Below is a small trained network, with its code and all its weights. Each question gives an input and a target symbol and asks what happens when units are switched off, that is, made to give their printed mean instead of their output.

import numpy as np


def w(rows, s, z=0):
    codes = np.array(rows[::2]) - 128.0
    scale = np.full(codes.shape[1], s)
    scale[-1] = z or s
    return codes * scale


def norm(h):
    return h / np.sqrt((h * h).mean(-1, keepdims=True) + 1e-5)


def softmax(a):
    e = np.exp(a - a.max(-1, keepdims=True))
    return e / e.sum(-1, keepdims=True)


def log_softmax(a):
    a = a - a.max(-1, keepdims=True)
    return a - np.log(np.exp(a).sum(-1, keepdims=True))


def net(x, mask):
    ids = ['βγζηλμξτψω'.index(c) for c in x.split()]
    T = len(ids)
    res = E[ids] + P[:T]
    u = 0
    for l in range(3):
        r = norm(res)
        for j in range(3):
            rows = slice(4 * j, 4 * j + 4)
            q, k, v = (r @ M[l][rows].T for M in (Q, K, V))
            z = softmax(np.where(np.tri(T) > 0, q @ k.T / 4**0.5, -1e9)) @ v
            o = O[l][rows]
            res = res + np.where(mask[u + j], z, o[:, -1]) @ o[:, :-1]
        u += 3
    return log_softmax(norm(res)[-1] @ U[:, :-1].T + U[:, -1])


Q, K, V, O = {}, {}, {}, {}
E = w([
[137,45,95],'β',
[115,122,71],'γ',
[131,117,53],'ζ',
[119,33,153],'η',
[130,4,100],'λ',
[114,19,148],'μ',
[117,99,127],'ξ',
[162,147,105],'τ',
[98,73,203],'ψ',
[165,99,143],'ω',
],0.02)
P = w([
[37,116,95],'0',
[168,66,71],'1',
[33,112,134],'2',
[212,92,73],'3',
[39,113,156],'4',
[227,109,102],'5',
[43,113,175],'6',
[254,119,120],'7',
],0.0064)
Q[0] = w([
[157,244,172],'L0H0',
[61,159,77],'L0H0',
[15,136,231],'L0H0',
[102,172,98],'L0H0',
[209,98,107],'L0H1',
[168,99,145],'L0H1',
[68,158,152],'L0H1',
[2,146,134],'L0H1',
[171,80,203],'L0H2',
[38,103,71],'L0H2',
[55,123,133],'L0H2',
[188,82,151],'L0H2',
],0.019)
K[0] = w([
[170,218,165],'L0H0',
[46,187,47],'L0H0',
[49,147,228],'L0H0',
[126,156,91],'L0H0',
[166,163,172],'L0H1',
[161,106,182],'L0H1',
[136,78,88],'L0H1',
[80,92,61],'L0H1',
[149,190,168],'L0H2',
[5,42,202],'L0H2',
[97,111,135],'L0H2',
[131,225,138],'L0H2',
],0.017)
V[0] = w([
[109,233,74],'L0H0',
[100,163,53],'L0H0',
[153,97,152],'L0H0',
[16,22,91],'L0H0',
[169,197,74],'L0H1',
[30,16,225],'L0H1',
[92,138,145],'L0H1',
[57,180,23],'L0H1',
[150,1,52],'L0H2',
[115,143,177],'L0H2',
[92,111,174],'L0H2',
[176,126,192],'L0H2',
],0.0085)
O[0] = w([
[64,47,207,46],'L0H0',
[114,73,161,120],'L0H0',
[170,182,103,150],'L0H0',
[128,193,43,241],'L0H0',
[105,100,87,82],'L0H1',
[149,132,238,198],'L0H1',
[176,103,162,112],'L0H1',
[65,180,254,102],'L0H1',
[165,124,145,255],'L0H2',
[117,146,140,101],'L0H2',
[230,127,215,132],'L0H2',
[85,129,71,104],'L0H2',
],0.0056,0.0093)
Q[1] = w([
[105,163,101],'L1H0',
[186,70,100],'L1H0',
[148,7,92],'L1H0',
[155,88,147],'L1H0',
[178,148,106],'L1H1',
[87,115,173],'L1H1',
[154,89,161],'L1H1',
[54,98,113],'L1H1',
[171,144,91],'L1H2',
[136,129,146],'L1H2',
[169,160,125],'L1H2',
[97,115,164],'L1H2',
],0.017)
K[1] = w([
[133,183,6],'L1H0',
[194,39,103],'L1H0',
[200,1,124],'L1H0',
[104,31,178],'L1H0',
[197,144,131],'L1H1',
[99,152,126],'L1H1',
[238,90,240],'L1H1',
[103,69,70],'L1H1',
[171,159,88],'L1H2',
[128,157,151],'L1H2',
[95,219,57],'L1H2',
[50,111,106],'L1H2',
],0.012)
V[1] = w([
[79,232,156],'L1H0',
[176,230,104],'L1H0',
[7,97,95],'L1H0',
[120,102,201],'L1H0',
[158,67,91],'L1H1',
[193,221,29],'L1H1',
[3,169,60],'L1H1',
[225,39,168],'L1H1',
[163,57,85],'L1H2',
[138,190,121],'L1H2',
[79,222,35],'L1H2',
[128,43,100],'L1H2',
],0.0067)
O[1] = w([
[84,119,114,1],'L1H0',
[79,184,126,119],'L1H0',
[126,36,174,54],'L1H0',
[134,43,84,99],'L1H0',
[94,78,148,186],'L1H1',
[93,154,171,197],'L1H1',
[153,129,51,44],'L1H1',
[139,84,73,215],'L1H1',
[138,95,147,205],'L1H2',
[140,192,113,124],'L1H2',
[214,180,158,113],'L1H2',
[117,3,172,168],'L1H2',
],0.0052,0.0054)
Q[2] = w([
[124,74,99],'L2H0',
[170,83,115],'L2H0',
[212,96,86],'L2H0',
[126,104,240],'L2H0',
[145,200,208],'L2H1',
[246,182,199],'L2H1',
[123,151,21],'L2H1',
[171,201,180],'L2H1',
[178,102,143],'L2H2',
[94,192,220],'L2H2',
[118,71,204],'L2H2',
[71,132,18],'L2H2',
],0.011)
K[2] = w([
[127,30,108],'L2H0',
[210,154,119],'L2H0',
[165,55,36],'L2H0',
[48,145,193],'L2H0',
[54,130,130],'L2H1',
[135,168,213],'L2H1',
[185,182,67],'L2H1',
[158,166,159],'L2H1',
[254,98,235],'L2H2',
[54,150,137],'L2H2',
[104,155,236],'L2H2',
[104,130,63],'L2H2',
],0.014)
V[2] = w([
[129,214,109],'L2H0',
[132,97,70],'L2H0',
[128,130,123],'L2H0',
[122,145,6],'L2H0',
[99,101,117],'L2H1',
[126,165,179],'L2H1',
[142,112,150],'L2H1',
[148,157,107],'L2H1',
[171,161,70],'L2H2',
[83,159,155],'L2H2',
[129,169,84],'L2H2',
[129,138,179],'L2H2',
],0.013)
O[2] = w([
[48,64,214,35],'L2H0',
[184,183,215,234],'L2H0',
[102,145,159,130],'L2H0',
[253,104,153,219],'L2H0',
[166,106,172,111],'L2H1',
[227,162,190,69],'L2H1',
[179,9,117,144],'L2H1',
[137,114,89,151],'L2H1',
[158,53,60,199],'L2H2',
[231,34,89,1],'L2H2',
[85,113,7,113],'L2H2',
[154,103,229,80],'L2H2',
],0.0041,0.0057)
U = w([
[15,111,116,199],'β',
[59,236,124,194],'γ',
[72,131,175,255],'ζ',
[157,29,202,70],'η',
[132,4,113,58],'λ',
[90,18,159,173],'μ',
[180,255,115,88],'ξ',
[48,126,21,139],'τ',
[177,156,218,128],'ψ',
[177,165,75,97],'ω',
],0.024,0.014)

Each question gives the input, a string of symbols that net reads in full, and the target symbol t.
The units are the heads (4 rows each of Q, K, V and O). Each row of codes is followed by its name. A weight is (code - 128) times the scale printed after its matrix; where a second scale follows, it is the last column's (O and U).
mask holds one flag per head, layer by layer. A switched-off head (its flag False) gives its mean, the last column of its rows in O, instead of its output. The means were averaged over made-up inputs and are rounded, as every weight is.
A unit's drop is (log p(t) with every unit on - log p(t) with that unit switched off) / (log p(t) with every unit on - log p(t) with every unit switched off).
The circuit of an input: a set's keep is (log p(t) with only the set's units on - log p(t) with every unit switched off) / (log p(t) with every unit on - log p(t) with every unit switched off). Starting from all 9 units, units are removed one at a time, each time the one whose removal leaves the highest keep (on an exact tie, the one counted first), for as long as the keep stays at least 0.8.
units of the circuit, in order: the units of the circuit, biggest drop first
unit that matters most: the unit with the biggest drop
heads that matter: for each layer, one digit per head in row order, 1 if its drop is at least 0.15 and else 0, layers parted by /
drop when u is switched off: that unit's drop, to one decimal
input ζ ω β ω ψ ω ψ τ, target ω: unit that matters most -> L0H1
input β β ξ ω λ μ γ, target β: units of the circuit, in order -> [L0H1 L2H0]
input τ β ω μ, target ω: heads that matter -> 100 / 000 / 000
input λ γ τ τ ζ η, target τ: heads that matter -> 011 / 000 / 000
input ζ ψ η ξ τ ω β η, target ω: heads that matter -> 100 / 000 / 100
input ξ γ ψ ψ γ τ τ λ, target τ: units of the circuit, in order -> [L0H2 L0H1]
input λ τ γ, target β: units of the circuit, in order -> [L0H1 L0H0]
input τ β γ ζ ψ γ, target ψ: heads that matter -> 110 / 000 / 000
input η ξ ζ ω μ, target η: units of the circuit, in order -> [L0H0 L2H2 L0H1]
input ζ ξ γ ζ ξ ξ τ ζ, target τ: heads that matter -> 010 / 000 / 001
input λ λ ξ β, target ξ: units of the circuit, in order -> [L0H0 L0H1 L1H2 L2H0]
input τ β γ γ γ ζ ψ ξ, target ψ: heads that matter -> 010 / 000 / 000
input ω λ ζ ζ τ γ, target τ: heads that matter -> 110 / 000 / 000
input ω ξ ξ γ ξ ξ β, target ω: heads that matter -> 100 / 001 / 101
input τ μ η ζ λ ζ η γ, target η: units of the circuit, in order -> [L0H0]
input ψ ω μ ξ μ ζ ψ γ, target ψ: units of the circuit, in order -> [L0H0 L0H1]
input τ ξ λ ζ ξ τ λ μ, target τ: units of the circuit, in order -> [L0H1 L0H2]
input ξ β ξ η ξ ω λ λ, target ω: heads that matter -> 100 / 000 / 100
input η τ ψ ζ, target ψ: units of the circuit, in order -> [L0H0 L0H1 L2H2 L0H2]
input τ ξ τ, target μ: heads that matter -> 100 / 000 / 000
input ξ ζ λ μ ξ η, target ξ: heads that matter -> 100 / 000 / 000
input ξ η ξ μ, target ξ: unit that matters most -> L0H0
input ζ μ η λ ζ ξ ψ β, target ψ: units of the circuit, in order -> [L0H1 L2H2]
input τ ζ ψ ξ, target ψ: drop when L1H1 is switched off -> 0.1
input τ ξ γ τ μ τ β ξ, target τ: drop when L2H0 is switched off -> -0.1
input ξ ζ ξ, target γ: drop when L0H1 is switched off -> 0.1
input ξ λ ξ ξ ψ μ, target ψ: drop when L0H1 is switched off -> 0.2
input λ λ ζ β ψ ψ ξ μ, target ψ: unit that matters most -> L0H0
